[[107 109 107 103 107 110 153 111 108 114 151 105]
 [118 119 120 119 120 119 139 125 123 127 139 113]
 [117 114 113 112 115 117 140 121 117 125 144 116]
 [118 115 113 104 116 117 152 117 117 119 147 111]
 [115 112 106 104 109 112 152 117 117 116 151 106]]
:
[[107 109 107 103 107 110 153 111 108 114 151 105]
 [115 112 106 104 109 112 152 117 117 116 151 106]
 [117 114 113 112 115 117 140 121 117 125 144 116]
 [118 115 113 104 116 117 152 117 117 119 147 111]
 [118 119 120 119 120 119 139 125 123 127 139 113]]

[[147 128 149]
 [102 126 112]
 [109 127 107]
 [104 130 106]]
:
[[102 126 112]
 [109 127 107]
 [147 128 149]
 [104 130 106]]

[[126 124 138 122 117 129]
 [127 126 136 124 121 130]
 [137 139 119 142 150 132]
 [124 122 140 121 114 129]
 [128 128 128 128 128 128]]
:
[[124 122 140 121 114 129]
 [126 124 138 122 117 129]
 [127 126 136 124 121 130]
 [128 128 128 128 128 128]
 [137 139 119 142 150 132]]

[[123 123 125 122 113 141 116 127 128 118 118 115 134 144 116 113]
 [119 113 115 112 125 115 135 113 115 132 119 118 114 121 119 137]
 [112 120 116 117 108 124 113 123 128 109 119 123 124 128 105 113]
 [114 122 114 123 102 132 105 131 135 110 125 119 136 137 111 107]
 [145 148 151 149 146 151 146 150 146 145 144 148 145 144 145 143]]
:
[[119 113 115 112 125 115 135 113 115 132 119 118 114 121 119 137]
 [112 120 116 117 108 124 113 123 128 109 119 123 124 128 105 113]
 [114 122 114 123 102 132 105 131 135 110 125 119 136 137 111 107]
 [123 123 125 122 113 141 116 127 128 118 118 115 134 144 116 113]
 [145 148 151 149 146 151 146 150 146 145 144 148 145 144 145 143]]

[[115 146 127 118]
 [127 112 105 146]
 [133 108 128 131]
 [157 155 151 117]
 [115 119 128 126]
 [111 127 134 125]]
:
[[133 108 128 131]
 [127 112 105 146]
 [115 119 128 126]
 [111 127 134 125]
 [115 146 127 118]
 [157 155 151 117]]

[[134 116]
 [129 111]
 [147 120]
 [127 154]]
:
[[129 111]
 [134 116]
 [147 120]
 [127 154]]

[[123 128 124 114 126 153 118]
 [124 127 136 128 127 128 120]]
:
[[124 127 136 128 127 128 120]
 [123 128 124 114 126 153 118]]
---
[[126 127 136 125]
 [122 132 151 124]
 [128 129 126 129]
 [122 136 153 121]
 [129 121 125 134]]
:
[[126 127]
 [122 132]
 [128 129]]

[[136 129]
 [128 111]
 [128 106]
 [144 107]
 [119 100]]
:
[[136 129]
 [128 111]
 [128 106]]

[[130 131 131 127]
 [115 112 114 120]
 [132 133 133 129]
 [122 102 120 103]]
:
[[130 131]
 [115 112]
 [132 133]]

[[119 118]
 [151 157]
 [138 152]
 [128 104]
 [120 116]]
:
[[119 118]
 [151 157]
 [138 152]]

[[118 139 121 119]
 [150 145 117 130]
 [117 146 139 106]]
:
[[118 139]
 [150 145]
 [117 146]]

[[139 115 115]
 [122 105 103]
 [117 152 152]
 [133 150 145]]
:
[[139 115]
 [122 105]
 [117 152]]

[[123 129 130 130 130]
 [125 129 130 129 130]
 [113 129 135 134 141]
 [149 128 118 115 113]
 [127 129 128 129 126]]
:
[[123 129]
 [125 129]
 [113 129]]

[[105 111 109 141]
 [125 144 143 105]
 [104 127 133 110]]
:
[[105 111]
 [125 144]
 [104 127]]

[[118 136 118 116]
 [123 126 133 115]
 [104 139 132 142]]
:
[[118 136]
 [123 126]
 [104 139]]
---
[[138 114 119 128]
 [121 136 139 106]]
:
[[114 119]
 [136 139]]

[[128 127 130 128 127]
 [128 102 130 128 128]
 [129 130 127 129 113]]
:
[[127 130]
 [102 130]]

[[127 129 128 101]
 [128 129 128 150]
 [127 128 130 127]
 [127 129 129 150]
 [129 128 128 107]]
:
[[129 128]
 [129 128]]

[[139 143 128 132]
 [133 141 128 129]
 [139 149 134 129]]
:
[[143 128]
 [141 128]]

[[114 139 137 100]
 [143 152 137 149]]
:
[[139 137]
 [152 137]]

[[127 124 127 131 122]
 [150 108 141 150 148]]
:
[[124 127]
 [108 141]]
---
[[156 130 126 130]
 [154 130 127 130]
 [110 137 141 137]]
:
[[130 127]
 [137 141]]

[[149 137 121]
 [124 127 130]
 [126 129 130]]
:
[[127 130]
 [129 130]]

[[132 132 129 142]
 [127 127 130 148]
 [107 107 133 141]
 [131 131 128 133]
 [120 120 132 151]]
:
[[127 130]
 [107 133]]

[[148 116 110 107 106]
 [108 139 146 149 150]
 [109 139 145 147 148]
 [108 140 147 150 151]
 [108 140 147 149 150]]
:
[[139 146]
 [139 145]]

[[123 121 139 140]
 [133 117 127 156]
 [115 154 136 156]
 [116 132 147 142]]
:
[[117 127]
 [154 136]]

[[110 106 104]
 [114 112 108]
 [143 149 148]]
:
[[112 108]
 [149 148]]

[[115 116 112 112 112]
 [140 142 147 143 142]
 [142 113 125 129 125]
 [145 104 125 131 122]
 [138 144 144 149 147]]
:
[[142 147]
 [113 125]]
---
[[104 143 141 136 143 133 106 123 115 128 135]
 [142 130 128 134 126 129 119 121 133 142 137]
 [140 128 131 129 126 134 118 122 134 142 138]
 [144 129 126 134 123 134 117 127 131 136 137]
 [142 125 131 132 127 132 118 122 132 144 139]]
:
[[142 125 131 132 127 132 118 122 132 144 139]
 [144 129 126 134 123 134 117 127 131 136 137]
 [140 128 131 129 126 134 118 122 134 142 138]
 [142 130 128 134 126 129 119 121 133 142 137]
 [104 143 141 136 143 133 106 123 115 128 135]]

[[133 117 146 142]
 [123 139 112 116]
 [146 114 119 134]
 [116 130 156 140]
 [130 128 101 114]
 [137 126 110 117]
 [127 120 152 144]
 [118 145 121 111]
 [115 130 144 133]
 [139 116 136 140]
 [111 137 124 118]]
:
[[111 137 124 118]
 [139 116 136 140]
 [115 130 144 133]
 [118 145 121 111]
 [127 120 152 144]
 [137 126 110 117]
 [130 128 101 114]
 [116 130 156 140]
 [146 114 119 134]
 [123 139 112 116]
 [133 117 146 142]]

[[119 154 141 113 110 107 116 144 151 129]
 [133 113 120 143 137 134 125 143 105 115]
 [121 154 142 112 113 112 124 131 157 137]
 [128 146 140 120 125 128 136 118 154 145]
 [131 117 121 139 134 131 123 143 108 116]
 [120 150 139 115 112 109 117 143 148 128]
 [119 154 142 112 109 106 116 144 151 129]
 [133 113 120 142 137 134 125 143 105 115]]
:
[[133 113 120 142 137 134 125 143 105 115]
 [119 154 142 112 109 106 116 144 151 129]
 [120 150 139 115 112 109 117 143 148 128]
 [131 117 121 139 134 131 123 143 108 116]
 [128 146 140 120 125 128 136 118 154 145]
 [121 154 142 112 113 112 124 131 157 137]
 [133 113 120 143 137 134 125 143 105 115]
 [119 154 141 113 110 107 116 144 151 129]]

[[127 151]
 [144 147]
 [129 155]
 [127 106]
 [147 112]
 [104 135]
 [108 142]
 [129 154]
 [100 128]]
:
[[100 128]
 [129 154]
 [108 142]
 [104 135]
 [147 112]
 [127 106]
 [129 155]
 [144 147]
 [127 151]]

[[128 144 121 132 142]
 [114 102 139 118 116]
 [139 122 115 134 126]
 [119 149 135 112 124]
 [127 145 125 124 133]
 [147 121 128 108 118]
 [120 123 126 130 140]]
:
[[120 123 126 130 140]
 [147 121 128 108 118]
 [127 145 125 124 133]
 [119 149 135 112 124]
 [139 122 115 134 126]
 [114 102 139 118 116]
 [128 144 121 132 142]]

[[125 147 121 132 122 125 143 148 120]
 [138 115 137 114 117 135 117 110 140]
 [141 128 141 118 117 141 130 122 142]
 [138 133 139 121 115 137 133 126 139]
 [141 127 142 119 115 140 128 120 140]
 [137 136 137 122 117 139 139 134 139]
 [130 148 126 141 139 132 145 150 130]
 [120 113 119 130 138 117 117 115 119]
 [113 132 113 143 143 114 125 142 114]
 [120 107 123 112 121 120 107 107 120]]
:
[[120 107 123 112 121 120 107 107 120]
 [113 132 113 143 143 114 125 142 114]
 [120 113 119 130 138 117 117 115 119]
 [130 148 126 141 139 132 145 150 130]
 [137 136 137 122 117 139 139 134 139]
 [141 127 142 119 115 140 128 120 140]
 [138 133 139 121 115 137 133 126 139]
 [141 128 141 118 117 141 130 122 142]
 [138 115 137 114 117 135 117 110 140]
 [125 147 121 132 122 125 143 148 120]]
